Below are the code and all the weights of a small trained network. Each question names an input and a class and asks about switching units off, where a switched-off unit gives its printed mean instead of its output.

import numpy as np


def w(rows, s, z=0):
    codes = np.array(rows[::2]) - 128.0
    scale = np.full(codes.shape[1], s)
    scale[-1] = z or s
    return codes * scale


def f(y):
    return np.maximum(y, 0)


def log_softmax(a):
    a = a - a.max(-1, keepdims=True)
    return a - np.log(np.exp(a).sum(-1, keepdims=True))


def net(x, mask):
    res = np.array(x, float).reshape(1, 4) / 4 @ E
    y = f(res @ A[0][:, :-1].T + A[0][:, -1])
    res = res + np.where(mask, y, B[0][:, -1]) @ B[0][:, :-1]
    return log_softmax(res[-1] @ U[:, :-1].T + U[:, -1])


A, B = {}, {}
E = w([
[205,94,150,2,144,192,251,116,177],'x0',
[204,124,193,61,207,150,24,210,70],'x1',
[242,72,28,210,178,207,106,122,130],'x2',
[198,209,186,205,39,196,132,205,187],'x3',
],0.0086)
A[0] = w([
[164,79,128,155,123,151,111,149,157,55],'n1',
[172,120,149,91,188,119,69,165,79,93],'n2',
[72,133,105,176,91,87,52,113,72,73],'n3',
[156,116,106,177,132,183,122,149,144,238],'n4',
[168,190,166,158,104,140,129,156,165,3],'n5',
[165,153,184,95,156,146,79,227,87,94],'n6',
[66,130,83,157,75,145,193,65,164,104],'n7',
[142,124,132,89,172,109,107,173,53,105],'n8',
[99,65,57,73,213,59,95,39,91,98],'n9',
[89,145,74,192,92,119,204,97,174,69],'n10',
[117,164,125,200,92,114,93,124,96,180],'n11',
[81,148,143,191,123,104,81,174,83,180],'n12',
[97,156,218,75,96,87,161,115,158,137],'n13',
[147,133,162,92,158,145,71,172,114,81],'n14',
[49,133,131,66,130,87,129,119,102,125],'n15',
[147,84,124,53,130,166,220,140,148,50],'n16',
[178,34,39,156,197,168,110,81,133,101],'n17',
[82,206,247,82,113,78,114,150,130,130],'n18',
[105,64,112,90,195,66,169,93,102,68],'n19',
[179,136,183,52,101,186,191,93,175,188],'n20',
[179,218,164,158,27,164,123,207,199,90],'n21',
[170,125,101,158,162,179,101,137,106,142],'n22',
],0.011,0.0059)
B[0] = w([
[146,175,141,138,234,90,148,59,99,152],'n1',
[52,149,180,137,73,116,99,53,233,210],'n2',
[56,46,100,188,118,228,143,126,198,208],'n3',
[90,232,53,165,142,128,171,137,122,196],'n4',
[31,183,195,146,52,168,189,144,73,166],'n5',
[53,150,205,113,79,75,83,56,229,215],'n6',
[6,168,203,78,151,57,34,49,176,207],'n7',
[55,171,131,147,84,125,118,106,165,194],'n8',
[20,170,160,92,16,165,153,214,49,251],'n9',
[27,204,209,37,116,49,41,34,204,201],'n10',
[137,53,81,151,101,218,175,125,202,204],'n11',
[98,40,79,200,97,190,214,124,149,216],'n12',
[107,180,63,189,219,163,158,69,87,205],'n13',
[53,159,176,53,158,68,71,81,183,186],'n14',
[121,223,74,203,148,135,157,129,78,202],'n15',
[85,42,92,190,94,200,123,118,191,195],'n16',
[110,216,105,207,225,123,166,100,79,220],'n17',
[175,207,82,222,255,157,142,89,103,230],'n18',
[36,124,154,144,51,193,146,200,104,203],'n19',
[78,29,77,232,103,179,172,166,195,218],'n20',
[40,200,140,91,26,223,167,209,23,229],'n21',
[97,177,108,172,189,120,196,100,105,185],'n22',
],0.0078,0.016)
U = w([
[95,166,195,94,122,87,53,51,194,97],'0',
[106,159,167,108,72,141,140,168,34,145],'1',
[133,187,86,166,212,121,139,66,74,22],'2',
[113,23,103,156,120,158,139,111,186,68],'3',
[123,145,97,139,131,119,137,116,132,211],'4',
[213,4,49,45,201,20,51,238,223,1],'5',
[209,41,54,63,27,26,24,196,218,1],'6',
],0.012,0.009)

Each question gives the input, the list of numbers given to net, and the class t.
The units are the neurons (one row each of A and B). Each row of codes is followed by its name. A weight is (code - 128) times the scale printed after its matrix; where a second scale follows, it is the last column's (A, B and U).
mask holds one flag per neuron, in row order. A switched-off neuron (its flag False) gives its mean, the last column of its row in B, instead of its output. The means were averaged over made-up inputs and are rounded, as every weight is.
A unit's drop is (log p(t) with every unit on - log p(t) with that unit switched off) / (log p(t) with every unit on - log p(t) with every unit switched off).
The circuit of an input: a set's keep is (log p(t) with only the set's units on - log p(t) with every unit switched off) / (log p(t) with every unit on - log p(t) with every unit switched off). Starting from the 12 units with the biggest drops (on a tie, the unit counted first), units are removed one at a time, each time the one whose removal leaves the highest keep (on an exact tie, the one counted first), for as long as the keep stays at least 0.8.
units of the circuit, in order: the units of the circuit, biggest drop first
top k neurons: the k neurons with the biggest drops, biggest first
drop of u: that unit's drop, to one decimal
input [8,8,4,0], class 0: units of the circuit, in order -> [n6]
input [6,3,-7,4], class 2: top 2 neurons -> [n18, n13]
input [-3,-6,5,-7], class 1: top 4 neurons -> [n9, n6, n19, n2]
input [7,6,4,-2], class 3: top 2 neurons -> [n20, n16]
input [-8,-7,2,5], class 3: top 4 neurons -> [n11, n12, n3, n6]
input [-5,-6,2,3], class 0: top 3 neurons -> [n10, n7, n20]
input [-7,-6,1,7], class 1: top 4 neurons -> [n21, n20, n5, n6]
input [-4,-4,1,0], class 0: top 4 neurons -> [n10, n20, n7, n16]
input [5,-5,0,-4], class 0: top 3 neurons -> [n7, n10, n12]
input [0,-7,5,-8], class 1: top 4 neurons -> [n9, n19, n6, n2]
input [-7,-7,-3,-8], class 1: top 4 neurons -> [n9, n19, n6, n15]
input [2,3,-5,3], class 2: top 3 neurons -> [n18, n9, n13]
input [1,1,-7,5], class 2: top 3 neurons -> [n18, n13, n9]
input [-8,-1,-7,-2], class 3: units of the circuit, in order -> [n3]
input [3,6,-8,-4], class 2: drop of n10 -> 0.1
input [-2,-5,-4,-8], class 1: drop of n9 -> 0.6
input [6,7,8,-8], class 1: drop of n13 -> 0.3
